Below is a small trained network, with its code and all its weights. Each question gives an input and a target symbol and asks what happens when units are switched off, that is, made to give their printed mean instead of their output.

import numpy as np


def w(rows, s, z=0):
    codes = np.array(rows[::2]) - 128.0
    scale = np.full(codes.shape[1], s)
    scale[-1] = z or s
    return codes * scale


def norm(h):
    return h / np.sqrt((h * h).mean(-1, keepdims=True) + 1e-5)


def f(y):
    return y / 2 * (1 + np.tanh(0.7978845608 * (y + 0.044715 * y**3)))


def softmax(a):
    e = np.exp(a - a.max(-1, keepdims=True))
    return e / e.sum(-1, keepdims=True)


def log_softmax(a):
    a = a - a.max(-1, keepdims=True)
    return a - np.log(np.exp(a).sum(-1, keepdims=True))


def net(x, mask):
    ids = ['αβγδεζηθμξπτφψω'.index(c) for c in x.split()]
    T = len(ids)
    res = E[ids] + P[:T]
    r = norm(res)
    for j in range(2):
        rows = slice(3 * j, 3 * j + 3)
        q, k, v = (r @ M[0][rows].T for M in (Q, K, V))
        z = softmax(np.where(np.tri(T) > 0, q @ k.T / 3**0.5, -1e9)) @ v
        o = O[0][rows]
        res = res + np.where(mask[j], z, o[:, -1]) @ o[:, :-1]
    y = f(norm(res) @ A[0][:, :-1].T + A[0][:, -1])
    res = res + np.where(mask[2:6], y, B[0][:, -1]) @ B[0][:, :-1]
    return log_softmax(norm(res)[-1] @ U[:, :-1].T + U[:, -1])


Q, K, V, O, A, B = {}, {}, {}, {}, {}, {}
E = w([
[159,122,84,130],'α',
[132,132,83,158],'β',
[101,140,127,106],'γ',
[102,137,127,106],'δ',
[2,83,254,73],'ε',
[180,126,158,91],'ζ',
[174,85,111,124],'η',
[127,126,78,156],'θ',
[66,143,191,181],'μ',
[42,126,114,189],'ξ',
[13,144,82,172],'π',
[17,54,57,77],'τ',
[116,18,59,6],'φ',
[103,162,130,109],'ψ',
[102,143,129,107],'ω',
],0.0085)
P = w([
[10,3,72,7],'0',
[20,43,78,17],'1',
[24,81,85,30],'2',
[35,101,88,46],'3',
[46,121,95,65],'4',
[53,141,99,85],'5',
[66,159,105,113],'6',
[77,175,112,145],'7',
[105,173,115,185],'8',
[124,133,113,218],'9',
],0.0028)
Q[0] = w([
[177,89,220,100],'h1',
[75,174,6,62],'h1',
[91,145,148,39],'h1',
[2,164,156,132],'h2',
[43,192,34,36],'h2',
[224,108,46,100],'h2',
],0.0083)
K[0] = w([
[131,29,120,81],'h1',
[125,250,163,67],'h1',
[133,118,183,64],'h1',
[234,194,160,222],'h2',
[196,255,114,138],'h2',
[44,131,135,6],'h2',
],0.0075)
V[0] = w([
[84,145,253,52],'h1',
[129,239,209,154],'h1',
[196,203,114,147],'h1',
[241,124,36,90],'h2',
[81,15,121,121],'h2',
[50,163,137,12],'h2',
],0.0042)
O[0] = w([
[218,81,111,150,191],'h1',
[75,3,87,114,94],'h1',
[76,74,173,103,64],'h1',
[77,108,42,97,109],'h2',
[110,202,160,223,171],'h2',
[142,40,134,191,253],'h2',
],0.0038,0.0052)
A[0] = w([
[115,134,104,183,131],'n1',
[147,123,144,2,251],'n2',
[95,130,121,51,26],'n3',
[99,76,154,103,111],'n4',
],0.0077,0.0035)
B[0] = w([
[202,105,107,169,251],'n1',
[252,189,242,163,199],'n2',
[123,2,91,61,109],'n3',
[97,112,142,8,156],'n4',
],0.0055,0.002)
U = w([
[131,228,53,150,37],'α',
[5,204,105,228,70],'β',
[44,198,215,215,139],'γ',
[210,35,146,19,130],'δ',
[127,100,59,161,7],'ε',
[147,123,41,166,19],'ζ',
[253,206,239,174,146],'η',
[1,214,66,185,80],'θ',
[128,113,63,156,7],'μ',
[141,189,89,148,25],'ξ',
[49,94,236,121,254],'π',
[97,117,28,169,64],'τ',
[181,226,63,27,126],'φ',
[215,27,20,226,40],'ψ',
[9,12,51,34,173],'ω',
],0.0095,0.0068)

Each question gives the input, a string of symbols that net reads in full, and the target symbol t.
The units are the heads (3 rows each of Q, K, V and O) and the neurons (one row each of A and B). Each row of codes is followed by its name. A weight is (code - 128) times the scale printed after its matrix; where a second scale follows, it is the last column's (O, A, B and U).
mask holds one flag per unit, heads first, then neurons. A switched-off unit (its flag False) gives its mean, the last column of its rows in O or B, instead of its output. The means were averaged over made-up inputs and are rounded, as every weight is.
A unit's drop is (log p(t) with every unit on - log p(t) with that unit switched off) / (log p(t) with every unit on - log p(t) with every unit switched off).
The circuit of an input: a set's keep is (log p(t) with only the set's units on - log p(t) with every unit switched off) / (log p(t) with every unit on - log p(t) with every unit switched off). Starting from all 6 units, units are removed one at a time, each time the one whose removal leaves the highest keep (on an exact tie, the one counted first), for as long as the keep stays at least 0.8.
units of the circuit, in order: the units of the circuit, biggest drop first
unit that matters most: the unit with the biggest drop
top k neurons: the k neurons with the biggest drops, biggest first
heads that matter: for each layer, one digit per head in row order, 1 if its drop is at least 0.15 and else 0, layers parted by /
input ψ ψ φ ε γ, target ψ: unit that matters most : h1
input ψ ψ γ ψ ψ ψ ε ψ, target ψ: units of the circuit, in order : h1; n2; h2
input ζ ψ β ζ ζ α α θ ψ ω, target ω: units of the circuit, in order : h1; h2
input ψ ε ζ δ, target δ: top 2 neurons : n2; n3
input ψ β α η γ ε ε ψ, target ψ: units of the circuit, in order : h1; n1; h2
input ψ η ψ ε ω ψ α γ, target φ: heads that matter : 01
input ζ π ψ ψ α ψ ζ ε ψ ω, target ω: units of the circuit, in order : h1; h2; n2
input ψ α ψ ζ ω, target δ: heads that matter : 00
input ψ μ ψ, target γ: heads that matter : 01
input ψ α β ω π φ ψ ψ δ, target ω: top 2 neurons : n2; n4
input ψ ε ψ α γ ψ ζ ψ, target δ: heads that matter : 11
input ε ε γ, target ψ: units of the circuit, in order : h1; h2; n2
input ψ ψ ψ η δ ζ α ψ, target φ: top 3 neurons : n2; n3; n1
input ψ ψ β τ β γ, target η: units of the circuit, in order : n2; h2
input ψ π γ, target β: units of the circuit, in order : h2; h1; n2
input ε α ζ β δ, target η: units of the circuit, in order : n2
input α ψ ξ ζ γ, target δ: units of the circuit, in order : n3; n2
input ψ ξ ψ γ ε δ, target ψ: heads that matter : 10
input π ψ β ε ψ α π ζ ψ, target δ: heads that matter : 11
input ζ ζ ω, target δ: top 3 neurons : n3; n2; n1
input ψ ε ψ α ψ ψ μ α γ, target φ: units of the circuit, in order : h2
input π ψ ζ ψ ψ ψ ψ α δ, target φ: heads that matter : 01
